Below is a small trained network, with its code and all its weights. Each question gives an input and a target symbol and asks what happens when units are switched off, that is, made to give their printed mean instead of their output.

import numpy as np


def w(rows, s, z=0):
    codes = np.array(rows[::2]) - 128.0
    scale = np.full(codes.shape[1], s)
    scale[-1] = z or s
    return codes * scale


def norm(h):
    return h / np.sqrt((h * h).mean(-1, keepdims=True) + 1e-5)


def f(y):
    return np.maximum(y, 0)


def softmax(a):
    e = np.exp(a - a.max(-1, keepdims=True))
    return e / e.sum(-1, keepdims=True)


def log_softmax(a):
    a = a - a.max(-1, keepdims=True)
    return a - np.log(np.exp(a).sum(-1, keepdims=True))


def net(x, mask):
    ids = ['Δαγελμστ'.index(c) for c in x.split()]
    T = len(ids)
    res = E[ids] + P[:T]
    r = norm(res)
    for j in range(3):
        rows = slice(4 * j, 4 * j + 4)
        q, k, v = (r @ M[0][rows].T for M in (Q, K, V))
        z = softmax(np.where(np.tri(T) > 0, q @ k.T / 4**0.5, -1e9)) @ v
        o = O[0][rows]
        res = res + np.where(mask[j], z, o[:, -1]) @ o[:, :-1]
    y = f(norm(res) @ A[0][:, :-1].T + A[0][:, -1])
    res = res + np.where(mask[3:11], y, B[0][:, -1]) @ B[0][:, :-1]
    return log_softmax(norm(res)[-1] @ U[:, :-1].T + U[:, -1])


Q, K, V, O, A, B = {}, {}, {}, {}, {}, {}
E = w([
[122,151,102,116,148],'Δ',
[136,159,95,95,135],'α',
[135,173,106,108,137],'γ',
[99,127,98,141,171],'ε',
[195,192,45,252,92],'λ',
[127,115,65,111,132],'μ',
[144,167,149,130,178],'σ',
[75,154,132,129,119],'τ',
],0.0032)
P = w([
[99,108,139,7,148],'0',
[103,117,126,35,150],'1',
[108,124,122,59,150],'2',
[115,125,115,77,142],'3',
[121,128,107,93,139],'4',
[124,130,105,107,136],'5',
[127,131,101,120,133],'6',
[134,135,93,133,128],'7',
[136,133,92,146,126],'8',
[142,130,89,155,120],'9',
[148,129,87,165,116],'10',
[152,128,87,172,113],'11',
[152,123,87,180,113],'12',
],0.0013)
Q[0] = w([
[79,49,244,143,50],'H1',
[97,233,123,124,185],'H1',
[93,198,146,141,120],'H1',
[66,86,255,163,59],'H1',
[72,135,85,118,85],'H2',
[79,170,92,147,119],'H2',
[69,162,106,133,106],'H2',
[163,170,102,170,165],'H2',
[169,124,218,145,116],'H3',
[91,138,86,113,128],'H3',
[146,117,226,132,116],'H3',
[110,129,181,100,100],'H3',
],0.0097)
K[0] = w([
[78,146,122,2,166],'H1',
[94,161,153,227,51],'H1',
[12,136,125,182,59],'H1',
[52,148,123,17,158],'H1',
[121,163,76,191,50],'H2',
[182,174,78,196,98],'H2',
[169,120,63,209,75],'H2',
[181,210,184,172,171],'H2',
[132,102,142,55,214],'H3',
[108,170,122,196,30],'H3',
[115,107,149,48,213],'H3',
[77,139,165,70,184],'H3',
],0.0084)
V[0] = w([
[126,45,63,26,149],'H1',
[134,246,198,148,144],'H1',
[12,85,116,205,179],'H1',
[52,188,123,70,45],'H1',
[102,204,147,96,178],'H2',
[216,164,126,213,145],'H2',
[252,167,162,97,171],'H2',
[135,46,189,66,164],'H2',
[140,55,155,47,204],'H3',
[18,46,82,117,94],'H3',
[198,66,134,99,194],'H3',
[54,98,162,78,111],'H3',
],0.0026)
O[0] = w([
[142,104,142,180,83,120],'H1',
[124,136,68,114,207,153],'H1',
[109,59,176,48,136,137],'H1',
[254,114,156,196,159,166],'H1',
[103,108,176,65,137,218],'H2',
[89,191,87,112,59,147],'H2',
[52,161,122,69,139,165],'H2',
[127,140,128,116,201,8],'H2',
[64,164,73,123,90,41],'H3',
[123,231,169,35,134,126],'H3',
[78,117,109,145,65,69],'H3',
[112,174,102,123,128,60],'H3',
],0.0032,0.0018)
A[0] = w([
[176,140,45,153,153,126],'N1',
[84,109,179,208,191,251],'N2',
[80,208,209,139,139,249],'N3',
[121,106,113,101,132,90],'N4',
[150,255,161,95,118,101],'N5',
[94,83,137,55,133,108],'N6',
[174,79,160,168,135,132],'N7',
[156,131,78,187,212,50],'N8',
],0.0033,0.0017)
B[0] = w([
[126,182,198,130,97,250],'N1',
[175,162,126,45,21,186],'N2',
[202,120,4,144,91,225],'N3',
[147,153,136,163,143,150],'N4',
[52,53,178,153,91,220],'N5',
[113,108,189,251,132,187],'N6',
[107,151,126,51,206,161],'N7',
[78,88,179,187,151,178],'N8',
],0.0027,0.002)
U = w([
[90,190,217,190,193,104],'Δ',
[222,157,146,66,171,253],'α',
[69,183,214,65,77,4],'γ',
[49,42,205,117,135,115],'ε',
[164,191,85,213,109,40],'λ',
[155,38,71,174,204,61],'μ',
[51,175,27,92,141,178],'σ',
[153,72,110,126,1,141],'τ',
],0.0096,0.0034)

Each question gives the input, a string of symbols that net reads in full, and the target symbol t.
The units are the heads (4 rows each of Q, K, V and O) and the neurons (one row each of A and B). Each row of codes is followed by its name. A weight is (code - 128) times the scale printed after its matrix; where a second scale follows, it is the last column's (O, A, B and U).
mask holds one flag per unit, heads first, then neurons. A switched-off unit (its flag False) gives its mean, the last column of its rows in O or B, instead of its output. The means were averaged over made-up inputs and are rounded, as every weight is.
A unit's drop is (log p(t) with every unit on - log p(t) with that unit switched off) / (log p(t) with every unit on - log p(t) with every unit switched off).
The circuit of an input: a set's keep is (log p(t) with only the set's units on - log p(t) with every unit switched off) / (log p(t) with every unit on - log p(t) with every unit switched off). Starting from all 11 units, units are removed one at a time, each time the one whose removal leaves the highest keep (on an exact tie, the one counted first), for as long as the keep stays at least 0.8.
circuit, biggest first: the units of the circuit, biggest drop first
unit that matters most: the unit with the biggest drop
k most important neurons: the k neurons with the biggest drops, biggest first
heads that matter: for each layer, one digit per head in row order, 1 if its drop is at least 0.15 and else 0, layers parted by /
input α γ Δ σ γ ε Δ γ, target ε: unit that matters most => H2
input τ ε ε Δ, target ε: heads that matter => 111
input μ λ Δ Δ ε α σ μ α τ Δ τ, target τ: circuit, biggest first => [H2; H1]
input Δ Δ σ ε ε Δ σ α α, target σ: heads that matter => 100
input Δ Δ Δ, target μ: 3 most important neurons => [N1; N3; N6]
input Δ ε τ μ γ Δ Δ α, target γ: heads that matter => 001
input μ ε τ τ μ ε σ ε Δ γ τ μ Δ, target α: heads that matter => 100
input μ τ σ γ γ, target σ: 2 most important neurons => [N5; N3]
input τ γ Δ γ μ σ γ τ ε, target α: 2 most important neurons => [N2; N5]
input λ τ Δ γ α Δ μ μ λ σ Δ σ, target σ: circuit, biggest first => [H1; H2; N3]
input γ μ μ μ γ τ Δ μ, target α: circuit, biggest first => [H2; H3]
input σ Δ Δ μ ε, target τ: heads that matter => 111
input Δ ε μ γ, target τ: heads that matter => 101
input σ μ Δ Δ τ μ μ Δ α ε ε Δ, target ε: heads that matter => 100
input Δ μ γ μ μ ε μ ε μ γ ε ε, target ε: circuit, biggest first => [H1]
input λ γ Δ Δ σ μ, target μ: 3 most important neurons => [N2; N5; N3]
input σ ε μ α μ μ μ Δ, target τ: heads that matter => 101
input μ Δ σ σ γ σ Δ Δ α Δ τ Δ, target α: heads that matter => 001
input τ μ α ε σ μ, target σ: heads that matter => 101
input μ τ ε Δ α μ Δ Δ μ Δ, target τ: unit that matters most => H3
input σ σ σ Δ α Δ Δ λ μ μ ε, target ε: 4 most important neurons => [N8; N3; N2; N1]
input Δ μ τ γ ε Δ α α γ, target Δ: heads that matter => 100
